Below are the code and all the weights of a small trained network. Each question names an input and a class and asks about switching units off, where a switched-off unit gives its printed mean instead of its output.

import numpy as np


def w(rows, s, z=0):
    codes = np.array(rows[::2]) - 128.0
    scale = np.full(codes.shape[1], s)
    scale[-1] = z or s
    return codes * scale


def f(y):
    return y / 2 * (1 + np.tanh(0.7978845608 * (y + 0.044715 * y**3)))


def log_softmax(a):
    a = a - a.max(-1, keepdims=True)
    return a - np.log(np.exp(a).sum(-1, keepdims=True))


def net(x, mask):
    res = np.array(x, float).reshape(1, 3) / 4 @ E
    y = f(res @ A[0][:, :-1].T + A[0][:, -1])
    res = res + np.where(mask, y, B[0][:, -1]) @ B[0][:, :-1]
    return log_softmax(res[-1] @ U[:, :-1].T + U[:, -1])


A, B = {}, {}
E = w([
[114,91,118,71,230,155,138,133,137,86,89,141],'x0',
[180,27,7,90,126,185,138,166,122,144,93,159],'x1',
[143,96,134,127,135,92,56,201,106,64,72,56],'x2',
],0.019)
A[0] = w([
[138,108,114,134,119,76,84,179,127,95,95,77,74],'neuron 0',
[120,175,173,168,40,65,123,115,134,142,140,118,253],'neuron 1',
[107,169,167,130,159,124,161,67,135,152,151,167,249],'neuron 2',
[100,172,203,124,183,82,132,102,129,120,122,119,176],'neuron 3',
[121,156,188,134,145,61,94,150,112,84,116,83,144],'neuron 4',
[143,126,111,150,3,100,126,140,126,151,126,123,246],'neuron 5',
],0.02,0.0063)
B[0] = w([
[198,76,227,127,178,130,90,201,39,122,160,25,214],'neuron 0',
[94,92,218,1,36,154,208,155,29,155,63,34,254],'neuron 1',
[155,143,130,46,132,124,149,94,36,48,165,233,225],'neuron 2',
[101,235,112,171,175,160,76,185,235,44,193,120,234],'neuron 3',
[15,60,79,130,145,120,178,85,250,194,62,53,235],'neuron 4',
[186,173,77,254,41,206,93,111,103,169,243,98,212],'neuron 5',
],0.014,0.039)
U = w([
[179,116,156,3,105,136,127,175,15,61,52,97,219],'0',
[106,204,191,112,190,106,94,101,135,6,176,175,106],'1',
[102,119,154,127,75,109,129,98,153,181,92,63,45],'2',
[118,144,102,134,208,95,99,159,227,104,64,99,25],'3',
[189,143,32,155,54,151,117,39,102,149,213,198,169],'4',
[179,49,2,48,206,69,169,72,135,145,58,234,240],'5',
[223,111,153,236,123,89,58,135,88,154,202,99,4],'6',
],0.0089,0.0028)

Each question gives the input, the list of numbers given to net, and the class t.
The units are the neurons (one row each of A and B). Each row of codes is followed by its name. A weight is (code - 128) times the scale printed after its matrix; where a second scale follows, it is the last column's (A, B and U).
mask holds one flag per neuron, in row order. A switched-off neuron (its flag False) gives its mean, the last column of its row in B, instead of its output. The means were averaged over made-up inputs and are rounded, as every weight is.
A unit's drop is (log p(t) with every unit on - log p(t) with that unit switched off) / (log p(t) with every unit on - log p(t) with every unit switched off).
The circuit of an input: a set's keep is (log p(t) with only the set's units on - log p(t) with every unit switched off) / (log p(t) with every unit on - log p(t) with every unit switched off). Starting from all 6 units, units are removed one at a time, each time the one whose removal leaves the highest keep (on an exact tie, the one counted first), for as long as the keep stays at least 0.8.
circuit, biggest first: the units of the circuit, biggest drop first
top k neurons: the k neurons with the biggest drops, biggest first
drop when u is switched off: that unit's drop, to one decimal
input [3,-7,-1], class 1: circuit, biggest first	neuron 3
input [2,6,-6], class 5: circuit, biggest first	neuron 1; neuron 5
input [6,-1,7], class 3: top 2 neurons	neuron 1; neuron 4
input [2,-7,3], class 3: circuit, biggest first	neuron 3; neuron 4
input [3,5,-3], class 5: circuit, biggest first	neuron 1; neuron 3
input [2,5,-6], class 5: top 4 neurons	neuron 1; neuron 5; neuron 3; neuron 0
input [8,1,-8], class 5: top 4 neurons	neuron 1; neuron 3; neuron 5; neuron 0
input [-8,1,-4], class 4: top 2 neurons	neuron 5; neuron 0
input [-5,-6,2], class 2: top 2 neurons	neuron 4; neuron 5
input [3,0,-2], class 1: top 3 neurons	neuron 1; neuron 4; neuron 5
input [3,-8,2], class 3: circuit, biggest first	neuron 4; neuron 3
input [0,3,6], class 6: top 2 neurons	neuron 1; neuron 2
input [-8,-1,8], class 2: top 4 neurons	neuron 4; neuron 5; neuron 1; neuron 2
input [0,8,-2], class 4: circuit, biggest first	neuron 1
input [-2,-7,7], class 2: top 2 neurons	neuron 4; neuron 1
input [-5,-8,-2], class 0: top 2 neurons	neuron 1; neuron 2
input [-1,6,8], class 6: drop when neuron 1 is switched off	0.8
input [-1,-4,3], class 2: drop when neuron 4 is switched off	1.1
input [3,-8,4], class 3: drop when neuron 4 is switched off	1.0
input [8,-8,1], class 3: top neuron	neuron 4
input [8,0,-8], class 1: top 3 neurons	neuron 1; neuron 4; neuron 5
input [-7,4,-8], class 4: drop when neuron 5 is switched off	2.1
